Each row comes from the steps of one walk. Every step used is in the known rows, and no mark comes twice. Write the walk behind each row, first mark first.
Known rows
pesides -> gari -> bapek: [ 21.7  -8.0   2.6 -27.2 -80.9  13.9  10.6 -60.5 -11.1   7.1 -20.5   8.6
 -35.7 -35.2  43.0 -46.7  10.3 -48.1 -10.7  33.8]
bapek -> gize -> gari -> pesides -> kekot: [ 39.4  -5.1   6.8   7.9 -38.7   2.7  49.9  -2.1 -30.3 -29.2 -36.3 -15.5
 -64.1  13.0  55.8 -13.5 -19.9 -27.8 -19.8  50.7]
pesides -> bomine -> gize: [ -3.0   3.3 -10.7   5.3 -26.2  -9.5 -27.2 -10.4  13.2 -60.2 -23.1  55.7
 -45.0 -31.9  47.7 -41.5   9.5 -21.3  -8.3  -6.9]
bomine -> pesides -> gize: [-26.8 -61.9   4.8  -1.6 -46.3  46.2  -3.7 -33.4  22.6 -26.4 -36.3 -14.3
 -17.3 -72.7   8.1  -2.1  -3.0  -7.9  12.8  32.6]
gize -> pesides -> gari -> bapek: [ 19.9 -13.0   5.6  -4.2 -62.3  10.2   1.4 -68.6 -19.4  15.2 -21.1   1.4
 -32.0 -37.0  40.6 -35.4   6.5 -55.5  -4.7  17.7]
bomine -> pesides -> gari -> bapek -> gize: [ 37.2 -55.8  41.5   8.8 -70.6  52.6   9.7 -53.7 -28.0 -23.3 -10.0 -11.2
   2.6 -36.4  27.5   3.4 -10.8 -66.5  -4.0  25.1]
gize -> gari: [ 38.3   9.7  40.7  23.5 -52.2  18.9  -2.7 -29.3 -37.5 -44.7 -40.5  -2.8
 -43.7 -31.5  58.9 -25.6 -14.0 -27.7  -4.2  31.1]
gari -> pesides: [ 27.0 -26.9  29.1  -1.4 -54.9  20.0  47.9   9.3  23.7 -44.4 -41.8   8.0
 -44.3  -5.6  19.7  -0.7  -1.0 -22.5 -23.7  61.2]
bapek -> kekot: [ 50.9 -30.2  -4.2 -10.7 -27.5  52.3 -11.6 -16.1  18.3 -27.7 -19.9  -5.3
 -22.6 -13.8  20.2 -48.8  -7.2  30.1 -31.8  15.6]
bomine -> pesides -> gari -> bapek: [ 13.5  -9.0   9.1  -6.9 -77.9  32.3   2.1 -68.7 -21.2  15.2 -11.5   6.7
 -38.1 -53.6  35.1 -36.5  -1.1 -50.5  -3.5  28.8]
gari -> bapek -> kekot -> bomine -> gize -> pesides: [ 20.1 -15.0 -15.5  37.3   1.0  17.6 -13.7 -59.5  -6.3  -5.3 -48.8   8.6
 -30.1 -27.6  15.8 -37.3   1.3 -24.8   9.6 -31.9]
bomine -> gize -> pesides -> gari -> bapek: [ 20.5  -6.3  -4.3  -7.6 -57.1  -0.1   0.2 -71.9 -15.4  10.3 -23.1  13.8
 -36.9 -38.7  43.1 -44.5   9.3 -58.5   6.5   7.1]
pesides -> kekot -> bomine -> gize -> gari: [ 40.7  36.7   9.0  19.2 -36.4  -0.8   4.6 -46.9 -35.0 -30.7 -57.3  15.0
 -60.6 -20.9  55.8 -53.6 -10.8 -21.2  13.5   7.3]
gize -> gari -> pesides -> kekot -> bomine: [ 30.5  15.3   5.3  13.7 -41.4  23.9  41.8 -29.8 -11.1   8.8 -64.1  -9.4
 -56.3   6.3  14.0 -32.3 -11.8  -0.3 -25.1  41.0]
gari -> bapek: [ -5.9 -19.9 -17.3 -12.7 -67.4  31.9  16.8 -45.4 -26.3 -15.4 -37.5   0.2
 -45.2 -28.1  47.9 -45.9  15.5 -48.9 -21.6  31.3]
gari -> bapek -> kekot -> bomine -> pesides: [ 10.0 -16.5  12.4  38.7 -39.4  91.5 -11.8 -60.8 -15.6  15.3 -30.3  -8.5
 -31.0 -53.2  -9.1 -26.7 -20.0   2.5 -15.0   7.3]
pesides -> kekot: [ 18.5 -11.9 -39.0  -1.2 -30.1   4.8  19.5  -5.5 -16.8 -16.9 -20.2  -7.2
 -55.0 -16.6  43.9 -38.2 -14.9 -16.1 -23.3  39.2]
bomine -> gize -> pesides: [ 17.5 -26.5  -7.6  44.0   0.8  -1.1 -16.3 -32.5  -3.1 -35.6 -32.5  16.3
 -27.2 -45.4  25.7 -15.6  -5.0 -43.0  19.0 -18.9]
kekot -> bomine -> gize: [ 24.7   1.0 -18.1   2.1 -32.5  11.7   5.4 -37.0  21.0 -31.8 -52.4  37.5
 -34.5 -33.4  10.8 -51.5   5.8 -15.8  10.6   1.3]
kekot -> bomine -> gize -> gari: [ 41.3  30.6  24.7  21.2 -41.8   6.9  -0.6 -48.6 -27.1 -38.8 -59.5  18.8
 -50.3 -28.4  49.4 -47.0  -7.2 -23.2  15.7   6.4]

Write each row's walk
[ 32.6  15.3 -14.4   0.2 -33.2 -14.6  46.4  -4.7 -20.5 -26.7 -40.4   2.5
 -81.1   6.6  60.5 -35.1 -13.8 -22.0 -10.3  41.9]	bomine -> gize -> gari -> pesides -> kekot
[ 59.7 -10.0  24.2  12.0 -32.5 -17.2 -20.1 -46.6  20.6  -4.2  -6.0  24.6
 -13.5 -53.9  17.6 -19.2 -13.2 -34.6  22.7   3.3]	bomine -> gize -> pesides -> gari
[ 60.0  -4.4  26.1  15.3 -33.2 -11.5 -17.5 -55.4  21.9   7.9 -15.3  23.3
 -11.6 -49.8   6.1 -22.2 -13.1 -27.7  20.7   1.2]	kekot -> bomine -> gize -> pesides -> gari
[ 14.8 -18.7 -34.0  31.1  -3.5  -0.7   7.0 -16.8 -28.6  -5.0 -21.9 -16.6
 -50.2 -20.0  40.4 -21.6 -19.6 -27.2 -13.3  15.4]	gize -> pesides -> kekot
[ 16.3  -3.1  24.0  45.2 -41.3  88.1 -13.7 -66.3 -29.9  13.9 -34.9 -11.2
 -37.8 -50.5   3.2 -29.0 -23.0   0.2 -10.4   4.3]	gize -> gari -> bapek -> kekot -> bomine -> pesides
[ 22.9 -10.1 -22.1  -4.9 -36.0  -0.3  50.8   7.9  -4.0 -19.5 -31.3  -5.7
 -67.7   5.8  40.5 -23.4 -12.5 -17.1 -26.8  56.0]	gari -> pesides -> kekot
[ 30.7 -67.9  36.4  59.7 -10.8  34.3  -8.8 -27.7 -21.7 -39.2 -24.0 -20.4
   7.9 -34.1  16.7  27.1 -17.2 -54.7  -0.8  -1.0]	bapek -> gize -> pesides
[ 42.1   2.1 -12.9 -17.2 -38.9  40.9  -6.3 -54.1 -20.3 -17.8 -37.8  -0.4
 -49.7  -5.0  57.8 -77.5   5.6   4.9 -17.5  -2.1]	bomine -> gize -> gari -> bapek -> kekot
[ 53.1 -19.6  64.3  32.0 -53.5  34.1   3.0 -31.4 -47.7 -59.5 -36.2 -14.4
 -17.8 -23.2  56.3  -0.9 -19.9 -44.6  -1.2  27.8]	bapek -> gize -> gari
[-25.1 -50.8  -2.9  -7.7 -46.2  65.6  -0.7 -60.7  19.5   4.3 -52.9 -21.3
 -20.3 -55.7  -1.0 -24.1   3.3  10.3   3.2  20.2]	gari -> bapek -> kekot -> bomine -> pesides -> gize
[ 43.9 -12.3   5.4   4.4 -34.1  63.4   0.0 -40.3  19.9   4.6 -50.6  -6.4
 -18.0  -9.2 -11.4 -47.8  -5.1  34.5 -33.0  14.9]	bapek -> kekot -> bomine
[ 17.1 -63.6  25.5  50.7 -20.0  36.8  -2.0 -45.1 -36.9 -27.1 -29.1 -23.1
  -1.4 -28.8  27.9  15.2  -7.5 -67.8  -3.1  -4.4]	gari -> bapek -> gize -> pesides
[ 39.7   1.5 -23.4  -5.3 -23.1  23.1  -1.7 -40.2  27.4 -25.3 -49.6  31.7
 -33.1 -21.4   8.9 -65.7   3.9   9.2   2.6  -9.0]	bapek -> kekot -> bomine -> gize
[-18.7 -33.2  36.5  52.3 -19.6  22.6 -40.7 -21.5 -30.2 -36.6 -14.3   7.6
 -17.8 -18.0  46.4  10.9   1.0 -42.1 -40.0 -11.1]	gari -> bapek -> gize -> pesides -> bomine
[ 69.0 -38.9  54.4  23.0 -41.2   7.4 -14.8 -43.7   7.2  -6.1  -0.1  -1.1
  10.5 -45.8  10.9  10.4 -22.1 -43.0   9.1  15.4]	bapek -> gize -> pesides -> gari
[ 15.8 -10.5 -47.5  26.0   4.0 -14.9   5.6 -21.5 -22.0 -13.4 -25.0   0.1
 -55.8 -21.8  45.3 -33.6 -15.8 -30.5   2.0   0.3]	bomine -> gize -> pesides -> kekot
[ 24.9  -5.0   3.4  -9.8 -46.2  59.2   6.5 -68.2   0.4  16.2 -69.3 -17.4
 -29.7  -4.7  10.6 -60.5   7.8  25.1 -23.9  12.4]	pesides -> gize -> gari -> bapek -> kekot -> bomine
[  6.0 -13.6  40.5  18.8 -51.4  32.1  -6.9 -45.7 -25.6 -34.9 -48.0 -16.1
 -38.1 -57.1  47.4 -12.7 -13.1 -18.0  17.2  27.9]	bomine -> pesides -> gize -> gari
[  6.1  -7.1  42.4  22.3 -51.3  38.4  -5.1 -53.9 -23.4 -22.3 -58.1 -17.9
 -36.1 -52.5  36.2 -15.0 -12.7 -11.0  15.0  25.8]	kekot -> bomine -> pesides -> gize -> gari
[ 46.0 -15.4  -2.3 -18.5 -50.0  56.0 -13.2 -57.5   0.1  11.6 -10.4  -4.6
 -30.6 -25.0  27.9 -60.4  -5.2   9.3 -22.2   9.5]	bomine -> pesides -> gari -> bapek -> kekot
[ 29.0 -18.2  -7.2  43.3   8.4  15.8 -17.6 -47.4   3.8 -13.8 -45.1   9.8
 -23.0 -31.5   8.1 -28.7  -5.1 -16.3  11.4 -29.7]	bapek -> kekot -> bomine -> gize -> pesides
[ 44.9  -1.5   3.9 -11.0 -50.3  56.6   3.3 -64.6  12.2  27.8 -47.9  -4.7
 -23.2  -7.9  -2.6 -60.8   1.5  21.4 -29.8  14.1]	pesides -> gari -> bapek -> kekot -> bomine
[ -9.5 -58.5  11.0 -34.6 -55.4  15.0  39.9  -7.8  49.6 -40.4 -60.5  -8.3
 -27.3 -23.9  15.8  -3.3  14.6  -5.1  -1.3  58.2]	gari -> pesides -> gize
[ 14.3  -3.9  11.9  -3.7 -78.1  38.5   3.5 -77.7 -19.6  27.9 -21.3   5.4
 -36.2 -49.7  23.5 -38.8  -0.6 -43.6  -5.9  26.1]	kekot -> bomine -> pesides -> gari -> bapek
